Below is a small trained network, with its code and all its weights. Each question gives an input and a class and asks what happens when units are switched off, that is, made to give their printed mean instead of their output.

import numpy as np


def w(rows, s, z=0):
    codes = np.array(rows[::2]) - 128.0
    scale = np.full(codes.shape[1], s)
    scale[-1] = z or s
    return codes * scale


def norm(h):
    return h / np.sqrt((h * h).mean(-1, keepdims=True) + 1e-5)


def f(y):
    return y / 2 * (1 + np.tanh(0.7978845608 * (y + 0.044715 * y**3)))


def log_softmax(a):
    a = a - a.max(-1, keepdims=True)
    return a - np.log(np.exp(a).sum(-1, keepdims=True))


def net(x, mask):
    res = np.array(x, float).reshape(1, 7) / 4 @ E
    u = 0
    for l in range(2):
        y = f(norm(res) @ A[l][:, :-1].T + A[l][:, -1])
        res = res + np.where(mask[u : u + 8], y, B[l][:, -1]) @ B[l][:, :-1]
        u += 8
    return log_softmax(norm(res)[-1] @ U[:, :-1].T + U[:, -1])


A, B = {}, {}
E = w([
[137,188,201,117,142,135,114,207],'x0',
[209,51,127,108,74,124,94,28],'x1',
[89,193,66,136,34,150,121,157],'x2',
[188,145,162,112,86,2,165,44],'x3',
[116,125,59,13,105,197,46,191],'x4',
[153,179,157,96,183,127,104,110],'x5',
[78,61,48,141,40,64,112,166],'x6',
],0.0069)
A[0] = w([
[127,161,178,109,242,131,183,165,20],'L0N0',
[94,76,139,126,154,70,191,164,135],'L0N1',
[189,174,212,138,122,132,147,140,145],'L0N2',
[99,132,79,188,154,55,254,110,42],'L0N3',
[203,148,195,174,55,115,92,157,99],'L0N4',
[176,188,128,115,83,232,97,115,211],'L0N5',
[71,113,241,106,226,150,164,132,5],'L0N6',
[215,109,120,63,153,112,143,11,25],'L0N7',
],0.0073,0.0025)
B[0] = w([
[141,114,143,123,187,190,113,104,215],'L0N0',
[173,141,151,90,172,162,236,96,165],'L0N1',
[236,73,59,203,107,189,45,164,202],'L0N2',
[108,145,237,135,81,141,208,127,207],'L0N3',
[98,132,151,211,55,106,75,177,167],'L0N4',
[75,154,138,116,54,87,124,111,233],'L0N5',
[198,169,94,199,187,151,71,142,212],'L0N6',
[178,135,144,17,3,87,2,12,254],'L0N7',
],0.0079,0.0042)
A[1] = w([
[44,178,88,50,137,209,109,164,142],'L1N0',
[142,176,64,120,81,166,112,162,255],'L1N1',
[209,157,183,107,193,160,141,160,65],'L1N2',
[180,108,143,144,151,50,114,61,123],'L1N3',
[130,103,109,167,67,110,80,90,192],'L1N4',
[98,77,56,87,48,94,142,117,160],'L1N5',
[129,1,114,98,136,114,139,88,186],'L1N6',
[148,172,152,75,158,40,91,121,198],'L1N7',
],0.0091,0.0022)
B[1] = w([
[43,179,134,92,159,102,169,109,228],'L1N0',
[66,153,162,110,182,122,133,199,216],'L1N1',
[155,82,111,211,173,109,106,84,192],'L1N2',
[113,191,169,52,136,148,96,120,208],'L1N3',
[141,108,140,79,102,166,129,201,235],'L1N4',
[161,108,125,182,226,160,146,88,254],'L1N5',
[135,98,2,152,64,178,138,142,193],'L1N6',
[160,119,79,126,117,28,94,86,182],'L1N7',
],0.01,0.0064)
U = w([
[126,146,100,89,151,15,119,146,4],'0',
[120,56,29,117,127,170,176,140,107],'1',
[195,119,129,66,62,117,78,61,190],'2',
[126,158,173,141,71,129,101,212,51],'3',
[120,150,201,181,89,84,235,116,137],'4',
[187,142,145,180,228,138,97,111,202],'5',
[1,192,114,80,184,137,155,165,169],'6',
],0.016,0.0035)

Each question gives the input, the list of numbers given to net, and the class t.
The units are the neurons (one row each of A and B). Each row of codes is followed by its name. A weight is (code - 128) times the scale printed after its matrix; where a second scale follows, it is the last column's (A, B and U).
mask holds one flag per neuron, layer by layer. A switched-off neuron (its flag False) gives its mean, the last column of its row in B, instead of its output. The means were averaged over made-up inputs and are rounded, as every weight is.
A unit's drop is (log p(t) with every unit on - log p(t) with that unit switched off) / (log p(t) with every unit on - log p(t) with every unit switched off).
The circuit of an input: a set's keep is (log p(t) with only the set's units on - log p(t) with every unit switched off) / (log p(t) with every unit on - log p(t) with every unit switched off). Starting from the 12 units with the biggest drops (on a tie, the unit counted first), units are removed one at a time, each time the one whose removal leaves the highest keep (on an exact tie, the one counted first), for as long as the keep stays at least 0.8.
circuit, biggest first: the units of the circuit, biggest drop first
top k neurons: the k neurons with the biggest drops, biggest first
k most important neurons of layer l: the k neurons of layer l with the biggest drops, biggest first
drop of u: that unit's drop, to one decimal
input [7,1,4,3,7,0,-4], class 6: circuit, biggest first : (L1N0)
input [3,4,5,0,1,1,7], class 1: 3 most important neurons of layer 0 : (L0N6 L0N3 L0N0)
input [-6,6,-6,-6,-8,0,-4], class 2: circuit, biggest first : (L0N7 L1N5)
input [-7,8,5,-7,4,7,0], class 6: circuit, biggest first : (L1N0 L1N1)
input [-7,3,1,-5,-8,-2,1], class 4: top 2 neurons : (L0N3 L0N2)
input [8,6,0,-3,4,-7,-7], class 3: top 2 neurons : (L0N2 L0N5)
input [-5,6,8,1,7,-3,1], class 1: 2 most important neurons of layer 1 : (L1N5 L1N3)
input [0,-4,6,7,4,-8,6], class 6: 2 most important neurons of layer 1 : (L1N1 L1N6)
input [4,-8,-8,-7,1,-5,-4], class 5: top 2 neurons : (L0N6 L1N2)
input [0,-1,-5,-8,-5,2,7], class 1: 2 most important neurons of layer 0 : (L0N4 L0N0)
input [-6,-7,-7,5,0,-4,7], class 4: drop of L0N3 : 1.1
input [-4,-5,-5,-8,-6,-5,2], class 4: drop of L1N5 : 0.2
input [6,-4,3,3,0,-4,4], class 4: drop of L1N3 : 0.3
input [-1,-2,-2,4,0,-1,4], class 4: circuit, biggest first : (L0N3)
